Below is a small trained network, with its code and all its weights. Each question gives an input and a class and asks what happens when units are switched off, that is, made to give their printed mean instead of their output.

import numpy as np


def w(rows, s, z=0):
    codes = np.array(rows[::2]) - 128.0
    scale = np.full(codes.shape[1], s)
    scale[-1] = z or s
    return codes * scale


def norm(h):
    return h / np.sqrt((h * h).mean(-1, keepdims=True) + 1e-5)


def f(y):
    return y / 2 * (1 + np.tanh(0.7978845608 * (y + 0.044715 * y**3)))


def log_softmax(a):
    a = a - a.max(-1, keepdims=True)
    return a - np.log(np.exp(a).sum(-1, keepdims=True))


def net(x, mask):
    res = np.array(x, float).reshape(1, 2) / 4 @ E
    u = 0
    for l in range(2):
        y = f(norm(res) @ A[l][:, :-1].T + A[l][:, -1])
        res = res + np.where(mask[u : u + 15], y, B[l][:, -1]) @ B[l][:, :-1]
        u += 15
    return log_softmax(norm(res)[-1] @ U[:, :-1].T + U[:, -1])


A, B = {}, {}
E = w([
[152,20,148,127,83,175,94,166,145,166,157],'x0',
[67,91,41,96,160,129,123,118,146,247,69],'x1',
],0.011)
A[0] = w([
[141,77,32,177,162,42,176,195,71,108,212,123],'L0N1',
[143,130,77,157,86,113,88,117,59,159,110,21],'L0N2',
[193,218,123,109,85,197,209,142,117,252,249,3],'L0N3',
[158,125,106,67,129,79,106,130,82,95,170,143],'L0N4',
[111,94,178,163,167,171,187,158,159,108,140,84],'L0N5',
[51,136,91,169,180,129,111,106,52,76,113,133],'L0N6',
[114,98,168,131,202,118,165,174,149,108,120,115],'L0N7',
[138,1,76,184,69,104,162,152,125,101,126,148],'L0N8',
[138,109,107,152,95,115,180,155,144,129,164,60],'L0N9',
[120,128,50,161,96,161,101,140,149,173,81,167],'L0N10',
[131,117,163,149,158,129,118,54,123,161,209,35],'L0N11',
[86,74,128,250,95,127,186,119,91,122,105,3],'L0N12',
[151,155,143,95,61,141,154,215,95,23,88,131],'L0N13',
[173,171,97,102,65,91,69,182,120,200,236,59],'L0N14',
[56,110,115,104,129,77,156,194,224,53,101,30],'L0N15',
],0.0065,0.0033)
B[0] = w([
[136,164,109,134,130,127,99,133,175,126,130,126],'L0N1',
[150,178,154,54,121,167,118,180,12,135,206,116],'L0N2',
[161,187,138,218,150,180,188,96,94,167,113,102],'L0N3',
[101,110,73,112,152,69,51,170,138,125,54,149],'L0N4',
[121,33,111,86,79,58,98,73,100,103,97,139],'L0N5',
[177,50,145,131,97,172,208,97,171,88,95,200],'L0N6',
[118,165,98,151,120,99,146,159,217,163,153,124],'L0N7',
[158,176,128,155,142,64,116,93,160,80,21,237],'L0N8',
[54,160,135,145,220,170,135,183,56,132,84,119],'L0N9',
[107,108,113,108,77,46,180,103,115,140,217,252],'L0N10',
[81,153,94,147,181,188,149,117,74,238,175,108],'L0N11',
[92,160,135,192,219,180,143,187,110,145,174,101],'L0N12',
[51,85,74,50,136,56,152,84,113,246,197,249],'L0N13',
[131,140,128,137,194,157,203,147,161,3,49,140],'L0N14',
[79,99,200,179,129,210,37,219,88,128,125,108],'L0N15',
],0.0053,0.0045)
A[1] = w([
[160,122,119,128,95,142,104,150,104,158,117,83],'L1N1',
[188,177,176,158,59,123,101,205,113,108,229,122],'L1N2',
[152,143,134,102,150,34,186,106,148,124,112,103],'L1N3',
[158,159,163,122,124,124,117,154,74,61,200,112],'L1N4',
[133,144,95,172,166,153,129,107,130,167,127,84],'L1N5',
[164,54,125,173,136,180,126,164,150,108,145,76],'L1N6',
[98,145,130,41,206,176,105,134,134,194,46,192],'L1N7',
[151,151,132,158,67,167,162,113,168,122,188,80],'L1N8',
[121,61,143,67,73,157,90,137,120,135,107,59],'L1N9',
[125,127,162,184,114,149,109,135,67,77,226,45],'L1N10',
[200,113,161,151,146,83,150,119,154,73,159,121],'L1N11',
[220,57,152,198,63,226,70,220,169,139,139,9],'L1N12',
[99,122,140,100,120,113,117,86,145,181,147,99],'L1N13',
[178,138,113,124,69,159,145,128,147,84,74,138],'L1N14',
[104,254,138,186,205,138,171,112,60,99,108,2],'L1N15',
],0.0093,0.0025)
B[1] = w([
[96,166,128,114,162,159,129,107,127,92,165,130],'L1N1',
[73,85,98,66,150,102,153,113,117,225,182,199],'L1N2',
[133,118,179,167,153,175,73,157,102,133,92,255],'L1N3',
[108,124,71,62,93,114,177,97,180,183,153,197],'L1N4',
[102,100,87,166,54,132,151,162,137,141,133,133],'L1N5',
[122,145,159,212,121,120,113,132,97,84,74,165],'L1N6',
[178,118,144,94,86,117,147,148,152,112,228,195],'L1N7',
[123,141,87,112,126,101,82,180,110,129,119,136],'L1N8',
[120,221,147,161,150,139,169,116,104,82,96,190],'L1N9',
[151,60,77,124,72,103,84,94,151,190,165,177],'L1N10',
[98,89,74,97,57,122,108,168,120,174,137,222],'L1N11',
[181,239,156,190,255,198,189,138,144,49,37,205],'L1N12',
[128,138,128,131,107,116,96,155,111,67,143,183],'L1N13',
[83,128,121,108,91,66,90,152,115,110,142,156],'L1N14',
[189,127,146,222,179,201,171,165,161,60,62,186],'L1N15',
],0.0081,0.0091)
U = w([
[122,92,60,73,86,69,179,130,157,183,193,234],'0',
[158,164,123,195,164,153,184,154,154,71,53,242],'1',
[84,91,162,135,97,88,7,157,58,105,116,187],'2',
[104,150,149,120,159,160,118,97,112,125,163,12],'3',
[116,149,142,112,172,136,123,99,100,138,143,2],'4',
[112,167,128,121,165,128,111,105,104,126,158,10],'5',
[113,138,149,117,137,152,109,95,130,126,141,9],'6',
[112,143,148,125,154,161,116,88,109,132,158,9],'7',
],0.018,0.0035)

Each question gives the input, the list of numbers given to net, and the class t.
The units are the neurons (one row each of A and B). Each row of codes is followed by its name. A weight is (code - 128) times the scale printed after its matrix; where a second scale follows, it is the last column's (A, B and U).
mask holds one flag per neuron, layer by layer. A switched-off neuron (its flag False) gives its mean, the last column of its row in B, instead of its output. The means were averaged over made-up inputs and are rounded, as every weight is.
A unit's drop is (log p(t) with every unit on - log p(t) with that unit switched off) / (log p(t) with every unit on - log p(t) with every unit switched off).
The circuit of an input: a set's keep is (log p(t) with only the set's units on - log p(t) with every unit switched off) / (log p(t) with every unit on - log p(t) with every unit switched off). Starting from the 12 units with the biggest drops (on a tie, the unit counted first), units are removed one at a time, each time the one whose removal leaves the highest keep (on an exact tie, the one counted first), for as long as the keep stays at least 0.8.
circuit, biggest first: the units of the circuit, biggest drop first
unit that matters most: the unit with the biggest drop
k most important neurons: the k neurons with the biggest drops, biggest first
k most important neurons of layer l: the k neurons of layer l with the biggest drops, biggest first
drop of u: that unit's drop, to one decimal
input [-4,-4], class 0: unit that matters most -> L0N8
input [7,-7], class 0: 3 most important neurons -> (L1N2 L1N10 L1N4)
input [1,3], class 2: circuit, biggest first -> (L1N12 L1N4 L1N2)
input [3,2], class 2: 3 most important neurons -> (L0N8 L1N12 L0N10)
input [8,-7], class 1: 3 most important neurons -> (L1N12 L0N10 L1N6)
input [-7,-7], class 0: 3 most important neurons -> (L1N4 L0N8 L1N12)
input [-3,-1], class 2: 2 most important neurons -> (L0N6 L1N12)
input [8,7], class 1: 3 most important neurons -> (L0N13 L1N9 L1N2)
input [3,3], class 2: 4 most important neurons -> (L1N12 L1N4 L0N10 L1N15)
input [-3,3], class 2: 2 most important neurons of layer 0 -> (L0N13 L0N10)
input [-3,0], class 2: 2 most important neurons -> (L0N6 L1N12)
input [5,4], class 1: 2 most important neurons -> (L0N13 L1N9)
input [8,-4], class 1: drop of L1N12 -> 2.2
input [8,-3], class 1: drop of L1N12 -> 0.6
input [1,-7], class 0: drop of L0N4 -> 0.0
input [6,-7], class 0: circuit, biggest first -> (L1N2)
input [4,1], class 1: drop of L0N13 -> 0.6
